What can hang from each mark:
D: R W
W: B D
X: B
R: H V
K: W
G: K
V: G S
H: D S X
S: V W

Every row comes from one small tree of marks. Brackets hold a mark, then the marks that hang from it, in alphabetical order. Every link used is in the known rows. Which tree was each row made from?
Known rows:
(G (K (W B (D (R H))))): [-1.16  0.29 -3.31 -0.85 -0.81 -1.56 -0.86  2.86  1.71  2.23 -1.23 -1.53
  2.05  0.74 -0.67  2.23 -2.82  3.20  1.62 -0.82 -0.60 -0.24]
(W B (D (R H (V G)))): [-0.53  1.12 -3.28  0.60 -1.36 -0.42 -2.47  1.64 -0.55  2.29  1.13 -1.95
  3.43 -0.31  1.66 -0.32 -1.44  1.89  2.90 -2.08 -2.35  0.32]
(H (D W) S (X B)): [-1.14 -1.05 -3.84  0.51  0.60 -0.43  0.18  2.66  2.83 -2.72 -4.00  0.04
 -0.42  0.22  3.97 -2.47 -1.31  0.39 -0.82  0.50 -1.53  1.88]
(H D (X B)): [-0.56 -0.96 -2.94  0.72 -0.28  0.00 -0.08  1.24  1.80 -1.90 -2.85 -0.40
  0.39  0.28  2.75 -0.45 -0.64 -0.41 -0.90  0.95 -2.20  0.63]
(S (V (G K)) W): [-0.49 -0.03 -1.07  0.25 -0.40 -1.59  0.34 -0.92  0.67  1.43 -0.09 -0.25
  1.26  1.24  1.14  1.34 -1.83  2.25  0.68 -3.52 -5.38 -3.02]
(W B (D (R (H X) V))): [-1.07  0.57 -3.67  1.05 -1.12  0.09 -1.77  2.01  0.37  1.17 -0.44 -1.82
  3.68  0.30  3.00  0.62 -0.93  2.32  1.80 -1.20 -0.67  0.77]
(S (V G) W): [ 0.01 -0.01 -1.24  0.38 -0.05 -1.79 -0.15 -1.57  0.16  1.13 -0.18 -0.19
  1.07  0.71  2.37  0.31 -0.65  1.70  0.26 -3.48 -4.30 -1.47]
(V G S): [ 0.21  1.03 -1.05  0.00 -0.39 -0.06 -0.56  0.04 -1.51  0.09  2.34 -0.58
  0.22  0.29  1.03 -2.86 -0.12  0.98  1.73 -1.59 -2.12 -0.70]
(V S): [-0.10  0.68 -0.47 -0.27  0.28  0.00 -0.08  0.08 -1.01 -0.09  1.56 -0.16
 -0.13  0.01  0.96 -1.89  0.07  0.51  0.92 -0.13 -0.49 -0.13]
(S V): [-0.55 -0.19 -0.78  1.02  0.33 -0.59  0.22 -1.00  0.62  0.56  0.14 -0.01
 -0.09  0.57  1.16  0.95  0.10  0.22 -0.27 -1.24 -1.55 -0.54]
(G (K (W D))): [-0.53 -0.55 -1.69 -1.19  0.22 -1.80  0.01  1.73  1.32  0.78 -1.63 -1.21
 -0.13  2.40 -1.12  1.15 -1.64  1.24  0.01 -0.03 -0.86 -0.87]
(R H): [ 0.35  0.25 -0.65  0.39 -0.45  0.76 -0.01  0.60  0.27  0.45  0.02 -0.03
  1.18 -0.62  0.89  1.71  0.69  0.20  1.59  0.35  0.89  0.49]
(V (S (W D))): [ 0.08  0.37 -1.45 -1.93  0.58 -2.34 -0.42 -0.65 -1.15  0.19 -0.37 -0.46
  1.15  0.46  3.02 -2.12 -1.18  1.48  0.01 -0.76 -2.52  0.08]
(G (K (W B))): [-0.83 -0.51 -0.52 -1.27 -0.39 -1.35  0.32  2.56  1.19  1.42 -1.11 -1.47
 -0.02  0.94 -1.44  1.58 -1.90  2.24 -0.06 -0.42 -0.67 -0.71]
(D W): [-0.32  0.03 -0.76  0.19  0.39 -0.89 -0.54  1.41  0.18 -0.23 -0.35  0.50
 -0.41 -0.63 -0.04 -0.06 -0.35  1.85  0.13 -0.88 -0.36  0.77]
(K (W B (D R))): [-1.01  0.04 -2.82 -1.16 -0.01 -2.57 -1.35  1.59  0.94  1.43 -1.35 -1.45
  0.65  0.85 -0.36 -0.45 -2.29  2.38 -0.34 -1.14 -0.50  0.94]
(D (R H V) (W B)): [-1.08  0.86 -2.11  1.43 -0.23  0.00 -2.01  3.04  0.30  2.03  0.60 -0.56
  1.99 -1.79  0.55  1.34 -0.99  3.12  2.75 -1.64 -0.11  1.15]
(G (K (W B (D R)))): [-1.49  0.02 -2.70 -1.26 -0.36 -2.34 -0.87  2.22  1.46  1.70 -1.27 -1.50
  0.90  1.33 -1.55  0.55 -3.47  2.93  0.09 -1.24 -1.54 -0.72]
(W B (D R)): [-1.01  0.49 -2.22 -0.88 -0.64 -1.79 -1.39  0.48 -0.04  0.77 -0.34 -0.84
  1.68 -0.44  0.46 -1.29 -2.51  1.87 -0.45 -1.14 -1.61  0.66]
(R (V G (S (W B)))): [-0.04  0.77 -0.73 -0.94 -0.31 -1.29 -1.26  0.72 -2.05  1.84  1.55 -1.80
  1.96 -0.24  2.97 -2.35 -1.08  2.34  1.77 -2.52 -3.93 -0.70]
(V (G K)): [-0.19  0.41 -0.44  0.07 -0.99  0.07 -0.01  0.75  0.07  0.53  0.90 -0.46
  0.67  0.79 -1.16  0.00 -1.37  1.12  1.31 -1.52 -2.64 -2.19]
(V (G K) S): [-0.32  1.06 -0.86 -0.15 -0.73  0.19 -0.10  0.69 -0.91  0.40  2.50 -0.62
  0.42  0.78 -0.22 -1.84 -1.34  1.55  2.19 -1.64 -3.10 -2.31]
(X B): [ 0.05 -0.20 -0.49  0.13 -0.10  0.01 -0.21  0.99  0.89 -0.26 -1.08 -0.23
  0.24 -0.88  0.58  0.94 -0.30  0.75  0.12  1.23 -1.62  0.71]
(K (W (D (R H (V S))))): [-0.61  1.01 -3.65  0.75  0.85 -0.30 -1.87  1.99  0.20  2.18  1.06 -1.54
  1.02  1.56  1.13  0.03 -0.10  1.27  3.66 -0.44  0.61  0.36]

Which tree is each row?
[ 0.14  0.80 -0.89 -1.83 -0.71 -1.98 -0.63  0.18 -1.72  1.00  1.01 -1.07
  1.77 -0.74  2.83 -2.76 -1.58  3.01  0.77 -2.70 -3.93 -0.34] -> (V G (S (W B)))
[-0.50  0.04 -3.39  0.78 -0.63 -0.87 -1.79  3.21 -0.09  1.10 -0.33 -1.28
  1.66 -1.01  2.45 -0.68 -0.77  0.94  2.11 -2.01 -2.29  1.11] -> (R (H (D (W B))) (V G))
[-0.90 -0.93 -3.69  0.96  0.09 -0.89 -0.57  2.69  2.03 -2.11 -3.20  0.12
 -0.07 -0.32  2.67 -0.60 -1.00  1.44 -0.77  0.07 -2.60  1.41] -> (H (D W) (X B))
[-0.94 -0.35 -2.07  0.47 -0.41 -0.63  1.28 -0.54  1.96 -0.17 -1.54 -0.54
  1.63  2.64  3.84 -0.81 -1.92  2.14  0.44 -3.65 -4.47 -2.57] -> (H (S (V (G K)) W) X)
[-0.53  0.41 -2.38  0.54 -0.09  0.84  0.38  0.09  1.99 -0.27 -1.98  0.40
  2.38  0.47  3.69 -0.30 -0.94  1.62  1.63 -1.32  0.64  0.13] -> (D (R (H (S W) X)))
[-1.30  0.62 -1.68  0.14 -0.21 -1.45 -1.41  1.84  0.32  0.71  0.07  0.19
  0.62 -1.63 -0.49 -0.69 -2.22  3.70  0.27 -2.07 -0.98  0.87] -> (D R (W B))
[-0.44  0.68 -2.03 -2.73 -1.06 -3.03 -0.60  0.84 -1.37  1.16  0.33 -1.66
  2.64  0.34  2.54 -2.46 -3.45  3.68  0.68 -2.63 -5.81 -1.48] -> (V (G K) (S (W B D)))
[-1.44  0.79 -2.73  0.24  0.92 -0.82 -1.40  2.03  0.48  1.97  1.21 -1.64
  0.14  2.77 -1.08 -0.65 -1.97  1.72  2.58 -0.85 -1.38 -1.80] -> (G (K (W (D (R (V S))))))
[-1.16  0.01 -2.65 -0.25  0.35 -1.85 -1.97  2.11  0.65  2.27 -0.71 -2.15
  0.83  1.35 -0.14 -0.08 -1.70  1.68  0.65 -1.00 -0.50  0.61] -> (K (W B (D (R V))))
[-1.42  0.64 -1.47  0.97  0.16 -0.77 -2.03  2.38  0.04  1.59  0.64 -0.52
  0.85 -1.06 -0.37 -0.40 -1.61  2.96  1.21 -1.96 -1.11  0.62] -> (D (R V) (W B))
[-0.89  0.97 -2.45 -1.99 -0.02 -2.91 -1.34 -0.12 -0.95  1.14  0.07 -0.79
  2.23 -0.63  2.64 -2.69 -2.97  3.21  0.11 -1.99 -3.20  0.10] -> (V (S (W B (D R))))
[-0.03  0.04 -1.40  1.92 -0.52  1.95 -0.39  1.55  0.40  0.36 -0.08 -0.91
  2.03  0.80  2.51  1.90  1.53  0.48  2.19 -0.04  0.89  0.16] -> (R (H X) V)
[-1.19  0.10 -2.58 -0.37  0.25 -1.54 -0.70  1.46  1.79  1.25 -0.94 -0.75
  0.10  2.20 -2.17  0.81 -2.63  1.87  0.72 -0.83 -0.85 -1.41] -> (G (K (W (D R))))
[-0.69  0.43 -2.84 -2.11 -0.81 -2.55 -0.74  2.54 -0.44  1.37  0.48 -2.51
  0.90  1.80  0.54 -1.93 -2.67  3.27  1.12 -2.00 -3.62 -0.89] -> (V (G (K (W B D))) S)
[-0.84 -1.05 -3.07  0.27  0.20  0.49  0.72  1.28  2.66 -2.51 -3.60 -0.44
  0.00  0.75  4.09 -2.40 -0.97 -1.52 -0.88  1.36 -1.31  1.14] -> (H D S (X B))
[-0.87 -0.61 -1.80 -2.05 -0.40 -2.55 -0.15  2.51  0.99  1.25 -1.88 -2.00
  0.69  1.49 -0.46  0.88 -2.55  2.38 -0.60 -0.40 -1.61 -0.21] -> (G (K (W B D)))
[-0.51  0.74 -2.82  1.13  0.07 -0.38 -0.13 -1.21  1.66  1.38 -0.31  0.23
  2.11  0.39  3.49 -0.26 -1.25  1.39  2.49 -3.44 -2.49 -0.83] -> (D (R (H (S (V G) W))))
[-0.89 -0.19 -2.40 -1.46 -1.04 -3.62 -0.30 -0.19  0.21  1.78 -1.09 -1.57
  2.79  0.91  2.67  0.30 -3.38  3.44 -0.46 -3.81 -6.90 -1.86] -> (S (V (G K)) (W B D))
[-0.37 -0.68 -2.13 -1.87  0.02 -1.25  0.71  0.58  1.38  0.07 -3.24 -0.55
  1.85 -0.94  4.74 -1.42 -1.75 -1.04 -0.14 -0.07 -0.59  1.38] -> (R (H D (S (W B))))
[-1.80  0.08 -2.97  0.95  0.43 -1.32 -2.07  2.26  0.55  0.93 -0.46 -0.44
  0.29 -0.85  0.43 -1.48 -2.29  0.79  0.46 -1.71 -1.64  0.54] -> (H (D (R V) (W B)))
[-0.62  0.36 -1.69 -0.03  0.70 -1.51 -1.69 -0.39  0.00  1.55 -0.65 -0.57
  1.82  0.82  1.15 -0.26 -1.64  1.00  0.81 -1.38 -1.99 -0.61] -> (S (W (D (R V))))
[-0.64  0.08 -2.74 -0.21  0.60 -1.74 -1.18  0.84  1.22  0.93 -1.11 -0.65
 -0.17  1.71 -0.90 -0.20 -1.40  1.27  0.23 -0.79  0.22  0.25] -> (K (W (D R)))
[-1.40  0.54 -3.43  0.75 -0.65  0.29 -0.46  2.87  1.81 -0.36 -1.46 -0.11
  2.10 -0.85  3.11 -1.11 -1.55  3.67  1.51 -1.81  0.80  1.85] -> (D (R (H S X)) (W B))
[-0.32  0.20 -4.09  0.32 -0.69 -0.89 -1.10  1.16  1.89 -0.03 -3.03 -0.31
  3.62 -0.30  3.91  1.82 -1.49  3.58  1.18 -0.45 -2.69  0.81] -> (S (W (D (R (H (X B))))))
[-0.54 -0.69 -1.94 -1.00  0.41 -0.54  0.08  1.12  1.09  0.92 -2.66 -1.22
  2.07 -0.38  4.91 -1.07 -1.19 -1.72  0.87  0.04 -0.69  1.02] -> (R (H D (S (W B))) V)
[-0.98 -0.73 -2.35  1.34  0.28  0.43  0.97  0.44  2.75 -1.34 -2.40 -0.60
  0.53  1.13  4.44 -0.25 -0.26  0.89 -0.41 -0.17 -2.30  0.62] -> (H (S V) (X B))
[-0.09  0.69 -1.93 -1.76 -0.32 -2.57 -1.71  0.69 -2.20  1.65  0.78 -2.34
  2.66  0.32  3.93 -3.12 -1.65  2.42  1.21 -2.48 -4.84 -0.09] -> (R (V G (S (W B D))))
